Here is a tiny trained network, its code and every weight. The questions are about switching its units off for an input and a target symbol, where a switched-off unit gives its printed mean instead of its output.

import numpy as np


def w(rows, s, z=0):
    codes = np.array(rows[::2]) - 128.0
    scale = np.full(codes.shape[1], s)
    scale[-1] = z or s
    return codes * scale


def norm(h):
    return h / np.sqrt((h * h).mean(-1, keepdims=True) + 1e-5)


def f(y):
    return y / 2 * (1 + np.tanh(0.7978845608 * (y + 0.044715 * y**3)))


def softmax(a):
    e = np.exp(a - a.max(-1, keepdims=True))
    return e / e.sum(-1, keepdims=True)


def log_softmax(a):
    a = a - a.max(-1, keepdims=True)
    return a - np.log(np.exp(a).sum(-1, keepdims=True))


def net(x, mask):
    ids = ['ΣΩαβγδεζηθλξτφψ'.index(c) for c in x.split()]
    T = len(ids)
    res = E[ids] + P[:T]
    u = 0
    for l in range(2):
        r = norm(res)
        for j in range(3):
            rows = slice(2 * j, 2 * j + 2)
            q, k, v = (r @ M[l][rows].T for M in (Q, K, V))
            z = softmax(np.where(np.tri(T) > 0, q @ k.T / 2**0.5, -1e9)) @ v
            o = O[l][rows]
            res = res + np.where(mask[u + j], z, o[:, -1]) @ o[:, :-1]
        u += 3
        y = f(norm(res) @ A[l][:, :-1].T + A[l][:, -1])
        res = res + np.where(mask[u : u + 8], y, B[l][:, -1]) @ B[l][:, :-1]
        u += 8
    return log_softmax(norm(res)[-1] @ U[:, :-1].T + U[:, -1])


Q, K, V, O, A, B = {}, {}, {}, {}, {}, {}
E = w([
[173,141,108,143,48,159,139],'Σ',
[104,107,98,118,89,157,85],'Ω',
[163,127,159,62,57,149,135],'α',
[67,122,91,100,118,150,163],'β',
[101,114,107,141,66,144,100],'γ',
[113,51,153,95,97,166,128],'δ',
[114,56,58,87,152,192,151],'ε',
[65,108,147,54,41,147,81],'ζ',
[116,104,188,185,113,88,155],'η',
[79,139,51,118,78,123,106],'θ',
[126,66,153,60,177,139,188],'λ',
[121,135,74,136,121,167,151],'ξ',
[120,162,127,132,55,133,192],'τ',
[187,170,136,55,125,102,109],'φ',
[129,125,168,5,131,95,149],'ψ',
],0.026)
P = w([
[246,38,75,56,1,90,196],'0',
[147,128,99,73,63,92,213],'1',
[95,157,130,93,93,120,169],'2',
[135,127,179,114,137,163,180],'3',
[81,191,241,110,111,123,173],'4',
[148,135,241,142,154,195,128],'5',
[119,162,243,134,156,187,145],'6',
[83,222,248,143,131,164,175],'7',
],0.0093)
Q[0] = w([
[116,118,118,253,253,91,68],'L0H0',
[171,147,109,87,123,125,164],'L0H0',
[95,122,169,238,111,184,145],'L0H1',
[254,204,216,13,219,114,110],'L0H1',
[95,123,80,159,11,232,134],'L0H2',
[140,92,179,120,40,91,40],'L0H2',
],0.025)
K[0] = w([
[129,108,36,29,78,164,128],'L0H0',
[113,150,137,153,167,100,119],'L0H0',
[96,160,133,118,168,174,119],'L0H1',
[160,104,99,184,165,5,150],'L0H1',
[82,34,97,156,68,120,116],'L0H2',
[132,158,161,178,125,92,105],'L0H2',
],0.033)
V[0] = w([
[119,185,192,238,203,135,100],'L0H0',
[154,87,121,182,123,30,145],'L0H0',
[140,106,32,40,5,147,163],'L0H1',
[101,155,161,107,104,202,147],'L0H1',
[183,164,90,129,118,143,184],'L0H2',
[114,109,135,181,113,152,159],'L0H2',
],0.017)
O[0] = w([
[85,125,61,119,91,254,195,58],'L0H0',
[169,109,96,27,57,70,196,125],'L0H0',
[178,37,184,204,47,175,163,252],'L0H1',
[145,75,207,153,91,73,61,176],'L0H1',
[138,161,153,153,184,128,119,138],'L0H2',
[123,101,81,76,142,185,101,135],'L0H2',
],0.0092,0.032)
A[0] = w([
[99,90,148,119,255,127,203,13],'L0N0',
[139,144,145,144,127,250,216,129],'L0N1',
[153,168,231,238,190,191,101,252],'L0N2',
[68,57,73,88,115,146,50,9],'L0N3',
[168,232,89,92,146,73,39,223],'L0N4',
[176,186,53,162,129,64,188,27],'L0N5',
[90,80,55,118,189,130,102,16],'L0N6',
[98,113,231,176,171,82,82,123],'L0N7',
],0.019,0.0019)
B[0] = w([
[62,132,105,120,129,5,92,127],'L0N0',
[81,84,170,109,63,142,146,152],'L0N1',
[50,6,59,61,165,196,131,254],'L0N2',
[131,175,164,160,94,96,144,133],'L0N3',
[183,74,206,97,118,145,91,129],'L0N4',
[95,99,206,157,143,175,107,129],'L0N5',
[165,110,106,157,116,72,103,127],'L0N6',
[135,80,107,166,98,237,187,253],'L0N7',
],0.022,0.024)
Q[1] = w([
[61,186,135,214,198,175,140],'L1H0',
[138,63,114,165,188,92,173],'L1H0',
[114,29,212,86,137,160,134],'L1H1',
[162,122,94,185,189,177,112],'L1H1',
[129,117,115,254,96,103,116],'L1H2',
[115,92,188,185,69,180,109],'L1H2',
],0.032)
K[1] = w([
[249,60,139,251,57,185,142],'L1H0',
[100,46,129,197,112,106,17],'L1H0',
[136,229,220,57,197,115,83],'L1H1',
[131,144,118,176,35,145,132],'L1H1',
[194,18,150,189,228,100,39],'L1H2',
[93,49,188,177,205,212,147],'L1H2',
],0.024)
V[1] = w([
[95,74,147,157,207,25,87],'L1H0',
[43,112,193,175,172,137,194],'L1H0',
[114,30,97,252,78,142,179],'L1H1',
[97,149,87,90,53,38,177],'L1H1',
[68,95,96,125,161,94,160],'L1H2',
[12,197,142,92,79,204,159],'L1H2',
],0.027)
O[1] = w([
[19,184,124,57,114,85,31,96],'L1H0',
[56,33,118,87,170,119,110,158],'L1H0',
[95,11,148,159,9,110,95,255],'L1H1',
[78,119,13,132,149,145,153,90],'L1H1',
[112,105,162,160,132,80,130,144],'L1H2',
[124,6,121,127,45,199,147,124],'L1H2',
],0.015,0.051)
A[1] = w([
[100,143,100,156,133,135,110,22],'L1N0',
[123,194,123,129,166,135,167,145],'L1N1',
[115,146,77,87,148,172,151,39],'L1N2',
[56,121,149,169,161,133,207,239],'L1N3',
[58,155,91,95,95,109,85,2],'L1N4',
[77,159,163,178,4,102,165,242],'L1N5',
[179,152,194,102,146,177,87,30],'L1N6',
[178,137,142,196,173,116,152,48],'L1N7',
],0.029,0.0014)
B[1] = w([
[132,203,109,138,156,100,122,125],'L1N0',
[122,50,167,81,206,141,78,134],'L1N1',
[208,88,166,112,123,40,142,136],'L1N2',
[45,105,124,125,78,135,31,171],'L1N3',
[125,197,163,147,73,94,233,134],'L1N4',
[173,3,213,171,148,109,113,250],'L1N5',
[37,209,205,223,102,170,91,132],'L1N6',
[114,205,96,39,116,172,179,127],'L1N7',
],0.022,0.023)
U = w([
[251,169,98,78,94,178,240,135],'Σ',
[208,105,133,5,232,83,63,101],'Ω',
[156,146,118,157,162,126,128,60],'α',
[181,29,185,155,94,103,96,195],'β',
[40,85,64,111,177,254,108,154],'γ',
[186,152,95,167,165,124,82,84],'δ',
[178,152,115,133,132,117,93,58],'ε',
[159,145,109,173,181,109,122,72],'ζ',
[166,144,112,143,150,115,116,42],'η',
[60,158,117,128,128,18,181,150],'θ',
[131,154,123,179,156,117,131,45],'λ',
[179,136,120,125,153,124,93,1],'ξ',
[148,148,127,154,170,114,135,56],'τ',
[177,160,114,82,91,130,56,51],'φ',
[150,209,223,163,199,177,63,214],'ψ',
],0.007,0.0034)

Each question gives the input, a string of symbols that net reads in full, and the target symbol t.
The units are the heads (2 rows each of Q, K, V and O) and the neurons (one row each of A and B). Each row of codes is followed by its name. A weight is (code - 128) times the scale printed after its matrix; where a second scale follows, it is the last column's (O, A, B and U).
mask holds one flag per unit, layer by layer, with each layer's heads first. A switched-off unit (its flag False) gives its mean, the last column of its rows in O or B, instead of its output. The means were averaged over made-up inputs and are rounded, as every weight is.
A unit's drop is (log p(t) with every unit on - log p(t) with that unit switched off) / (log p(t) with every unit on - log p(t) with every unit switched off).
top k neurons: the k neurons with the biggest drops, biggest first
k most important neurons of layer l: the k neurons of layer l with the biggest drops, biggest first
heads that matter: for each layer, one digit per head in row order, 1 if its drop is at least 0.15 and else 0, layers parted by /
input ξ η θ ψ Σ Ω, target Ω: heads that matter -> 110 / 010
input λ λ γ η Ω φ θ, target ψ: 4 most important neurons of layer 0 -> [L0N2 L0N7 L0N4 L0N5]
input τ β ξ φ ξ β, target γ: heads that matter -> 100 / 000
input θ Σ β ξ η λ Ω Ω, target θ: heads that matter -> 110 / 110
input α η θ α, target Σ: top 3 neurons -> [L0N2 L0N7 L1N5]
input η Ω ε ψ ξ, target Ω: top 3 neurons -> [L0N7 L0N2 L1N1]
input η α β φ, target ψ: heads that matter -> 110 / 010
input η α α τ ζ, target Σ: heads that matter -> 110 / 110
input η ζ ξ ε φ φ Σ, target ψ: top 2 neurons -> [L0N2 L0N7]
input ξ ξ η α ε, target Σ: top 4 neurons -> [L0N2 L0N7 L1N7 L1N5]
input Ω ξ Σ Ω θ δ ψ ξ, target γ: heads that matter -> 110 / 000
input η γ ξ β β λ, target θ: 3 most important neurons of layer 0 -> [L0N7 L0N0 L0N2]
input β Ω ε η φ ξ γ, target ψ: top 4 neurons -> [L0N2 L0N7 L0N4 L1N6]
input β η α τ, target Σ: top 3 neurons -> [L0N2 L0N7 L1N7]
input α α ψ Σ θ η λ δ, target θ: top 3 neurons -> [L0N7 L0N0 L0N2]
input ξ Σ τ η φ ψ τ, target Ω: 2 most important neurons of layer 0 -> [L0N7 L0N2]
input Ω η Ω Ω Ω ξ Ω η, target γ: top 2 neurons -> [L0N7 L0N2]
input φ α ξ ξ ξ η φ Ω, target ψ: top 3 neurons -> [L0N2 L0N7 L0N4]
input ξ ξ ξ τ η β Ω α, target Σ: most important neuron of layer 0 -> [L0N4]
input β Ω Ω η ξ Ω φ ζ, target ψ: heads that matter -> 010 / 010
input α η λ γ, target θ: top 3 neurons -> [L0N7 L0N0 L0N2]
input Ω δ ξ δ η Σ λ ψ, target Ω: heads that matter -> 110 / 010
input ζ φ α β δ γ η λ, target θ: 3 most important neurons of layer 0 -> [L0N0 L0N7 L0N2]
input λ α η φ Ω, target ψ: top 3 neurons -> [L0N2 L0N7 L1N6]
input η α τ ε φ, target ψ: most important neuron of layer 0 -> [L0N7]
